Below are the code and all the weights of a small trained network. Each question names an input and a target symbol and asks about switching units off, where a switched-off unit gives its printed mean instead of its output.

import numpy as np


def w(rows, s, z=0):
    codes = np.array(rows[::2]) - 128.0
    scale = np.full(codes.shape[1], s)
    scale[-1] = z or s
    return codes * scale


def f(y):
    return y / 2 * (1 + np.tanh(0.7978845608 * (y + 0.044715 * y**3)))


def softmax(a):
    e = np.exp(a - a.max(-1, keepdims=True))
    return e / e.sum(-1, keepdims=True)


def log_softmax(a):
    a = a - a.max(-1, keepdims=True)
    return a - np.log(np.exp(a).sum(-1, keepdims=True))


def net(x, mask):
    ids = ['αβγδεζηλμξπστφψ'.index(c) for c in x.split()]
    T = len(ids)
    res = E[ids] + P[:T]
    r = res
    for j in range(2):
        rows = slice(2 * j, 2 * j + 2)
        q, k, v = (r @ M[0][rows].T for M in (Q, K, V))
        z = softmax(np.where(np.tri(T) > 0, q @ k.T / 2**0.5, -1e9)) @ v
        o = O[0][rows]
        res = res + np.where(mask[j], z, o[:, -1]) @ o[:, :-1]
    y = f(res @ A[0][:, :-1].T + A[0][:, -1])
    res = res + np.where(mask[2:10], y, B[0][:, -1]) @ B[0][:, :-1]
    return log_softmax(res[-1] @ U[:, :-1].T + U[:, -1])


Q, K, V, O, A, B = {}, {}, {}, {}, {}, {}
E = w([
[2,251,166],'α',
[182,174,126],'β',
[191,159,107],'γ',
[226,108,118],'δ',
[88,44,71],'ε',
[177,180,136],'ζ',
[207,133,119],'η',
[219,171,72],'λ',
[183,165,125],'μ',
[224,122,91],'ξ',
[236,157,61],'π',
[193,230,54],'σ',
[197,133,112],'τ',
[140,212,151],'φ',
[200,171,106],'ψ',
],0.01)
P = w([
[222,205,254],'0',
[137,189,89],'1',
[113,176,80],'2',
[103,175,63],'3',
[96,173,48],'4',
[94,174,33],'5',
[88,166,21],'6',
[75,162,19],'7',
],0.0096)
Q[0] = w([
[176,174,8],'H0',
[150,89,147],'H0',
[138,64,198],'H1',
[118,181,127],'H1',
],0.014)
K[0] = w([
[116,218,161],'H0',
[146,69,58],'H0',
[60,140,1],'H1',
[190,97,197],'H1',
],0.0097)
V[0] = w([
[9,150,159],'H0',
[132,107,68],'H0',
[98,225,117],'H1',
[212,90,177],'H1',
],0.014)
O[0] = w([
[53,151,48,193],'H0',
[152,25,104,41],'H0',
[175,201,94,236],'H1',
[144,99,253,254],'H1',
],0.011,0.0096)
A[0] = w([
[181,57,190,129],'N0',
[160,159,38,152],'N1',
[68,196,91,131],'N2',
[37,29,29,254],'N3',
[155,76,147,88],'N4',
[245,74,198,168],'N5',
[36,149,85,76],'N6',
[133,157,186,121],'N7',
],0.011,0.0061)
B[0] = w([
[63,80,90,173],'N0',
[156,124,211,202],'N1',
[173,97,145,250],'N2',
[140,221,160,137],'N3',
[141,45,171,136],'N4',
[71,118,44,212],'N5',
[162,2,114,196],'N6',
[125,168,133,184],'N7',
],0.0096,0.02)
U = w([
[191,249,246,220],'α',
[202,216,73,218],'β',
[126,3,206,168],'γ',
[118,62,149,104],'δ',
[121,113,127,3],'ε',
[112,119,98,171],'ζ',
[123,157,138,21],'η',
[118,135,110,103],'λ',
[85,83,169,63],'μ',
[100,79,116,175],'ξ',
[118,145,132,17],'π',
[106,221,114,241],'σ',
[134,105,107,61],'τ',
[238,78,131,31],'φ',
[58,52,200,73],'ψ',
],0.0076,0.005)

Each question gives the input, a string of symbols that net reads in full, and the target symbol t.
The units are the heads (2 rows each of Q, K, V and O) and the neurons (one row each of A and B). Each row of codes is followed by its name. A weight is (code - 128) times the scale printed after its matrix; where a second scale follows, it is the last column's (O, A, B and U).
mask holds one flag per unit, heads first, then neurons. A switched-off unit (its flag False) gives its mean, the last column of its rows in O or B, instead of its output. The means were averaged over made-up inputs and are rounded, as every weight is.
A unit's drop is (log p(t) with every unit on - log p(t) with that unit switched off) / (log p(t) with every unit on - log p(t) with every unit switched off).
The circuit of an input: a set's keep is (log p(t) with only the set's units on - log p(t) with every unit switched off) / (log p(t) with every unit on - log p(t) with every unit switched off). Starting from all 10 units, units are removed one at a time, each time the one whose removal leaves the highest keep (on an exact tie, the one counted first), for as long as the keep stays at least 0.8.
circuit, biggest first: the units of the circuit, biggest drop first
unit that matters most: the unit with the biggest drop
k most important neurons: the k neurons with the biggest drops, biggest first
which heads matter: for each layer, one digit per head in row order, 1 if its drop is at least 0.15 and else 0, layers parted by /
input π η α ζ φ π ε, target α: circuit, biggest first -> [N3 N5 N0]
input λ σ ξ δ α π λ μ, target α: circuit, biggest first -> [N5]
input λ α φ, target α: which heads matter -> 00
input α δ α μ, target φ: which heads matter -> 11
input ζ φ τ, target σ: which heads matter -> 10
input σ φ ε δ δ, target β: which heads matter -> 11
input σ μ α η ε, target α: which heads matter -> 00
input α α ψ β ε δ, target φ: which heads matter -> 11
input φ α λ ζ π φ α β, target α: circuit, biggest first -> [N5 N6]
input α φ η τ, target α: 3 most important neurons -> [N1 N5 N0]
input α ζ π, target α: 2 most important neurons -> [N1 N5]
input α δ β α η α α, target φ: which heads matter -> 01
input α η α π η, target φ: which heads matter -> 11
input α ζ σ δ λ, target α: unit that matters most -> N1
input ζ λ τ β, target σ: 4 most important neurons -> [N6 N5 N2 N1]
input α α δ α α α η, target α: 4 most important neurons -> [N1 N3 N5 N0]
input ζ α π π ζ ε δ σ, target α: 3 most important neurons -> [N5 N0 N6]
input α α δ ζ ψ, target φ: 2 most important neurons -> [N6 N2]
input η π α ζ, target α: 2 most important neurons -> [N5 N6]
input α α λ π, target φ: unit that matters most -> H0
input λ η α, target α: 3 most important neurons -> [N5 N0 N6]
input α α ζ σ β, target φ: 4 most important neurons -> [N6 N2 N1 N7]
input λ π α π λ σ π η, target α: 3 most important neurons -> [N5 N6 N0]
input ζ λ τ π ζ π δ λ, target σ: 2 most important neurons -> [N6 N2]
input α μ β ε ξ, target α: 3 most important neurons -> [N1 N5 N0]
input α π α α α ζ, target φ: 3 most important neurons -> [N6 N2 N1]
input α ζ α ζ φ, target φ: 2 most important neurons -> [N6 N2]
